Below is a small trained network, with its code and all its weights. Each question gives an input and a target symbol and asks what happens when units are switched off, that is, made to give their printed mean instead of their output.

import numpy as np


def w(rows, s, z=0):
    codes = np.array(rows[::2]) - 128.0
    scale = np.full(codes.shape[1], s)
    scale[-1] = z or s
    return codes * scale


def f(y):
    return y / 2 * (1 + np.tanh(0.7978845608 * (y + 0.044715 * y**3)))


def softmax(a):
    e = np.exp(a - a.max(-1, keepdims=True))
    return e / e.sum(-1, keepdims=True)


def log_softmax(a):
    a = a - a.max(-1, keepdims=True)
    return a - np.log(np.exp(a).sum(-1, keepdims=True))


def net(x, mask):
    ids = ['αεζηθλμξπτ'.index(c) for c in x.split()]
    T = len(ids)
    res = E[ids] + P[:T]
    r = res
    for j in range(2):
        rows = slice(3 * j, 3 * j + 3)
        q, k, v = (r @ M[0][rows].T for M in (Q, K, V))
        z = softmax(np.where(np.tri(T) > 0, q @ k.T / 3**0.5, -1e9)) @ v
        o = O[0][rows]
        res = res + np.where(mask[j], z, o[:, -1]) @ o[:, :-1]
    y = f(res @ A[0][:, :-1].T + A[0][:, -1])
    res = res + np.where(mask[2:14], y, B[0][:, -1]) @ B[0][:, :-1]
    return log_softmax(res[-1] @ U[:, :-1].T + U[:, -1])


Q, K, V, O, A, B = {}, {}, {}, {}, {}, {}
E = w([
[120,187,114,197,8],'α',
[55,99,86,61,186],'ε',
[103,241,142,67,134],'ζ',
[93,30,111,57,150],'η',
[41,177,177,228,49],'θ',
[22,164,144,166,157],'λ',
[150,132,161,75,49],'μ',
[176,78,98,108,129],'ξ',
[70,44,166,206,50],'π',
[167,130,80,216,176],'τ',
],0.015)
P = w([
[89,112,169,134,150],'0',
[131,146,2,111,147],'1',
[128,152,4,100,144],'2',
[126,146,6,98,143],'3',
[120,143,15,102,146],'4',
[120,141,8,93,149],'5',
],0.0086)
Q[0] = w([
[175,168,252,173,157],'H1',
[147,160,166,132,153],'H1',
[69,135,78,84,142],'H1',
[128,99,84,180,200],'H2',
[13,118,118,57,59],'H2',
[111,127,186,157,143],'H2',
],0.027)
K[0] = w([
[105,130,7,104,81],'H1',
[111,131,72,92,112],'H1',
[112,96,184,142,163],'H1',
[161,91,94,148,196],'H2',
[58,111,254,93,135],'H2',
[112,127,98,188,132],'H2',
],0.026)
V[0] = w([
[149,186,9,104,82],'H1',
[240,67,155,133,137],'H1',
[153,161,227,71,100],'H1',
[125,171,201,117,60],'H2',
[129,167,177,122,67],'H2',
[101,94,161,104,82],'H2',
],0.012)
O[0] = w([
[46,119,100,196,95,2],'H1',
[150,140,2,116,94,39],'H1',
[137,88,111,101,194,170],'H1',
[207,147,93,163,181,149],'H2',
[182,145,119,163,176,139],'H2',
[155,139,11,142,163,193],'H2',
],0.011,0.0068)
A[0] = w([
[169,7,129,112,101,152],'N1',
[113,101,123,145,113,110],'N2',
[117,142,103,118,127,121],'N3',
[145,132,124,152,129,178],'N4',
[170,76,143,157,79,174],'N5',
[124,67,117,72,145,65],'N6',
[117,147,141,123,103,95],'N7',
[81,103,96,143,124,23],'N8',
[132,84,107,129,132,90],'N9',
[92,111,114,135,137,145],'N10',
[137,184,132,126,118,64],'N11',
[158,134,129,150,151,2],'N12',
],0.019,0.0078)
B[0] = w([
[109,190,24,123,148,255],'N1',
[90,89,126,162,137,143],'N2',
[91,158,129,126,133,163],'N3',
[202,105,112,167,152,187],'N4',
[117,189,199,94,64,170],'N5',
[140,50,185,144,119,239],'N6',
[167,104,173,142,126,158],'N7',
[249,155,139,147,166,148],'N8',
[133,162,146,131,103,170],'N9',
[90,130,109,158,123,165],'N10',
[121,125,218,144,99,143],'N11',
[46,43,153,97,81,189],'N12',
],0.019,0.0095)
U = w([
[148,141,151,245,134,132],'α',
[67,109,160,116,70,100],'ε',
[65,185,148,169,240,153],'ζ',
[88,121,95,52,68,75],'η',
[161,46,164,103,108,9],'θ',
[144,189,186,69,188,121],'λ',
[126,85,76,144,145,90],'μ',
[131,197,97,157,99,254],'ξ',
[255,129,129,30,82,194],'π',
[202,107,136,170,6,149],'τ',
],0.0072,0.0027)

Each question gives the input, a string of symbols that net reads in full, and the target symbol t.
The units are the heads (3 rows each of Q, K, V and O) and the neurons (one row each of A and B). Each row of codes is followed by its name. A weight is (code - 128) times the scale printed after its matrix; where a second scale follows, it is the last column's (O, A, B and U).
mask holds one flag per unit, heads first, then neurons. A switched-off unit (its flag False) gives its mean, the last column of its rows in O or B, instead of its output. The means were averaged over made-up inputs and are rounded, as every weight is.
A unit's drop is (log p(t) with every unit on - log p(t) with that unit switched off) / (log p(t) with every unit on - log p(t) with every unit switched off).
The circuit of an input: a set's keep is (log p(t) with only the set's units on - log p(t) with every unit switched off) / (log p(t) with every unit on - log p(t) with every unit switched off). Starting from the 12 units with the biggest drops (on a tie, the unit counted first), units are removed one at a time, each time the one whose removal leaves the highest keep (on an exact tie, the one counted first), for as long as the keep stays at least 0.8.
units of the circuit, in order: the units of the circuit, biggest drop first
most important unit: the unit with the biggest drop
k most important neurons: the k neurons with the biggest drops, biggest first
drop when u is switched off: that unit's drop, to one decimal
input λ τ π π θ π, target λ: units of the circuit, in order	(H1 N5 N12)
input η μ ζ η, target η: units of the circuit, in order	(H2)
input θ ξ ζ, target θ: units of the circuit, in order	(H2 N12 N1)
input θ η α, target θ: units of the circuit, in order	(N12 H2 H1)
input μ π π, target μ: 2 most important neurons	(N12 N4)
input ε ξ τ π, target ε: 3 most important neurons	(N5 N2 N4)
input η λ ξ, target η: 3 most important neurons	(N1 N4 N8)
input θ ε η λ, target θ: 2 most important neurons	(N12 N1)
input μ μ λ α, target μ: 3 most important neurons	(N12 N5 N6)
input α π ζ, target α: 4 most important neurons	(N11 N1 N4 N5)
input π π π, target π: units of the circuit, in order	(H1 N10)
input μ τ ζ τ ξ, target η: 2 most important neurons	(N1 N4)
input λ λ μ, target λ: units of the circuit, in order	(H1 N12)
input α ξ π μ ξ θ, target α: most important unit	H1
input η ε π, target ξ: 3 most important neurons	(N1 N12 N8)
input η ζ ε π ε μ, target η: 4 most important neurons	(N4 N8 N1 N3)
input α η μ α, target α: 2 most important neurons	(N4 N1)
input ε ε θ, target ε: drop when N4 is switched off	0.5
input η ξ μ, target η: drop when H2 is switched off	1.5
input λ α λ, target λ: most important unit	H1
